Below is a small trained network, with its code and all its weights. Each question gives an input and a class and asks what happens when units are switched off, that is, made to give their printed mean instead of their output.

import numpy as np


def w(rows, s, z=0):
    codes = np.array(rows[::2]) - 128.0
    scale = np.full(codes.shape[1], s)
    scale[-1] = z or s
    return codes * scale


def norm(h):
    return h / np.sqrt((h * h).mean(-1, keepdims=True) + 1e-5)


def f(y):
    return np.maximum(y, 0)


def log_softmax(a):
    a = a - a.max(-1, keepdims=True)
    return a - np.log(np.exp(a).sum(-1, keepdims=True))


def net(x, mask):
    res = np.array(x, float).reshape(1, 4) / 4 @ E
    u = 0
    for l in range(4):
        y = f(norm(res) @ A[l][:, :-1].T + A[l][:, -1])
        res = res + np.where(mask[u : u + 6], y, B[l][:, -1]) @ B[l][:, :-1]
        u += 6
    return log_softmax(norm(res)[-1] @ U[:, :-1].T + U[:, -1])


A, B = {}, {}
E = w([
[164,181,133,61,118,86,173,117,74,254],'x0',
[75,17,82,81,156,153,120,132,120,129],'x1',
[26,122,144,179,193,164,63,25,56,114],'x2',
[106,154,142,80,148,99,75,159,129,122],'x3',
],0.0083)
A[0] = w([
[32,93,99,137,73,202,156,201,106,94,61],'L0N1',
[145,56,181,115,196,203,166,99,71,152,159],'L0N2',
[66,106,204,160,189,75,122,42,26,209,3],'L0N3',
[147,102,80,198,137,114,72,207,186,124,199],'L0N4',
[100,69,122,54,98,130,141,104,178,136,37],'L0N5',
[85,173,131,206,254,159,117,108,10,120,211],'L0N6',
],0.0061,0.0017)
B[0] = w([
[131,167,161,58,249,92,104,109,92,176,188],'L0N1',
[121,104,155,129,98,125,73,163,131,124,195],'L0N2',
[165,149,55,59,67,151,98,152,124,176,227],'L0N3',
[143,140,149,172,183,221,134,116,105,179,207],'L0N4',
[68,129,108,131,174,134,206,107,44,117,170],'L0N5',
[104,165,133,150,126,109,96,56,144,64,254],'L0N6',
],0.012,0.0061)
A[1] = w([
[119,133,151,86,60,52,144,125,89,175,214],'L1N1',
[63,153,195,107,83,161,138,81,254,85,2],'L1N2',
[154,172,126,109,117,131,138,126,84,184,132],'L1N3',
[200,159,211,145,208,120,62,186,175,197,243],'L1N4',
[131,182,173,92,128,144,139,21,101,99,70],'L1N5',
[47,55,86,90,86,33,231,177,24,87,41],'L1N6',
],0.0082,0.0029)
B[1] = w([
[139,60,52,113,72,80,196,72,181,103,232],'L1N1',
[28,89,206,114,181,138,119,153,216,72,157],'L1N2',
[183,173,38,107,120,95,36,85,220,114,218],'L1N3',
[182,102,89,160,33,171,249,91,74,115,255],'L1N4',
[85,161,143,105,124,125,78,85,215,139,208],'L1N5',
[22,2,109,151,89,91,173,35,220,102,182],'L1N6',
],0.007,0.0069)
A[2] = w([
[154,1,82,68,231,153,231,226,37,121,122],'L2N1',
[113,46,108,57,211,125,19,148,129,157,41],'L2N2',
[132,144,122,158,52,141,104,80,81,145,218],'L2N3',
[81,121,148,149,219,102,36,118,94,35,3],'L2N4',
[159,39,128,137,168,145,19,90,50,206,66],'L2N5',
[197,100,94,35,87,81,142,223,147,85,228],'L2N6',
],0.0066,0.0025)
B[2] = w([
[23,180,232,3,134,210,60,25,184,135,254],'L2N1',
[183,30,114,210,108,206,179,195,25,209,195],'L2N2',
[204,105,180,114,170,122,120,239,144,66,227],'L2N3',
[141,105,209,214,174,2,132,129,146,159,219],'L2N4',
[114,99,105,104,155,47,162,223,97,170,181],'L2N5',
[36,125,191,220,215,134,147,80,142,148,232],'L2N6',
],0.0079,0.0057)
A[3] = w([
[38,120,23,37,137,168,112,220,89,83,61],'L3N1',
[121,183,150,206,80,240,155,231,59,103,52],'L3N2',
[171,91,169,164,176,253,109,132,119,139,196],'L3N3',
[117,103,76,60,59,184,76,179,71,216,2],'L3N4',
[186,117,110,80,72,78,194,170,130,161,72],'L3N5',
[87,75,79,196,120,29,42,143,20,143,114],'L3N6',
],0.0075,0.0046)
B[3] = w([
[229,80,129,82,59,157,138,212,164,72,157],'L3N1',
[137,210,91,199,96,126,84,106,1,122,171],'L3N2',
[122,181,108,104,93,130,120,176,89,130,254],'L3N3',
[176,123,106,66,104,180,118,212,78,108,161],'L3N4',
[112,79,186,157,200,115,108,195,113,38,194],'L3N5',
[164,113,135,161,166,113,203,237,102,190,205],'L3N6',
],0.011,0.0061)
U = w([
[177,231,135,201,78,209,156,139,41,76,224],'0',
[209,146,116,168,123,71,217,117,194,57,201],'1',
[88,213,197,199,199,92,34,68,183,38,68],'2',
[190,221,64,94,41,59,4,52,183,132,3],'3',
[49,173,212,42,185,222,141,82,86,150,63],'4',
[58,66,90,97,106,81,194,32,192,157,120],'5',
[97,111,167,189,193,83,82,205,63,179,229],'6',
[205,98,55,55,100,146,69,222,86,154,53],'7',
],0.011,0.0021)

Each question gives the input, the list of numbers given to net, and the class t.
The units are the neurons (one row each of A and B). Each row of codes is followed by its name. A weight is (code - 128) times the scale printed after its matrix; where a second scale follows, it is the last column's (A, B and U).
mask holds one flag per neuron, layer by layer. A switched-off neuron (its flag False) gives its mean, the last column of its row in B, instead of its output. The means were averaged over made-up inputs and are rounded, as every weight is.
A unit's drop is (log p(t) with every unit on - log p(t) with that unit switched off) / (log p(t) with every unit on - log p(t) with every unit switched off).
The circuit of an input: a set's keep is (log p(t) with only the set's units on - log p(t) with every unit switched off) / (log p(t) with every unit on - log p(t) with every unit switched off). Starting from the 12 units with the biggest drops (on a tie, the unit counted first), units are removed one at a time, each time the one whose removal leaves the highest keep (on an exact tie, the one counted first), for as long as the keep stays at least 0.8.
circuit, biggest first: the units of the circuit, biggest drop first
most important unit: the unit with the biggest drop
k most important neurons: the k neurons with the biggest drops, biggest first
k most important neurons of layer l: the k neurons of layer l with the biggest drops, biggest first
drop when u is switched off: that unit's drop, to one decimal
input [-4,8,2,3], class 6: circuit, biggest first : (L2N4 L2N2)
input [-2,-5,-8,-7], class 0: most important unit : L3N2
input [-1,5,6,-2], class 6: 2 most important neurons : (L2N4 L0N6)
input [-8,-1,-7,6], class 0: circuit, biggest first : (L0N4 L1N4)
input [8,1,-7,6], class 5: circuit, biggest first : (L2N6 L1N1)
input [6,1,-5,2], class 5: circuit, biggest first : (L2N6 L1N1)
input [2,8,-8,1], class 5: circuit, biggest first : (L1N6 L0N5)
input [-1,1,-5,8], class 4: 4 most important neurons : (L2N1 L0N6 L0N5 L2N2)
input [3,1,7,-5], class 7: 2 most important neurons of layer 0 : (L0N3 L0N2)
input [0,-4,-8,4], class 0: 3 most important neurons of layer 1 : (L1N4 L1N6 L1N5)
input [3,1,1,5], class 7: 3 most important neurons : (L0N3 L1N4 L2N1)
input [-7,1,3,5], class 6: 2 most important neurons of layer 2 : (L2N1 L2N4)
input [1,-1,-7,5], class 1: 2 most important neurons : (L2N2 L1N4)
input [4,-5,5,7], class 3: most important neuron : (L0N3)
input [-7,1,2,-2], class 6: 2 most important neurons : (L2N1 L2N4)
input [-1,2,6,2], class 6: 2 most important neurons : (L0N6 L3N6)
input [6,-4,8,4], class 3: 2 most important neurons : (L0N3 L0N6)
input [3,3,1,-5], class 7: 3 most important neurons : (L0N3 L0N2 L2N4)
input [-8,0,-2,8], class 0: 3 most important neurons : (L0N4 L1N4 L0N5)
input [5,-3,-1,8], class 1: most important neuron of layer 0 : (L0N6)
input [-5,3,8,-7], class 6: 2 most important neurons of layer 2 : (L2N1 L2N2)
input [-5,1,-2,0], class 4: 2 most important neurons of layer 0 : (L0N1 L0N6)
input [2,5,0,7], class 5: 2 most important neurons : (L1N6 L0N4)
input [0,-2,-6,-2], class 0: drop when L2N4 is switched off : 0.1
input [-3,7,3,4], class 6: drop when L2N4 is switched off : 0.4
input [-5,6,-4,-1], class 4: drop when L2N1 is switched off : 0.5
input [5,4,6,4], class 7: drop when L0N3 is switched off : 0.9
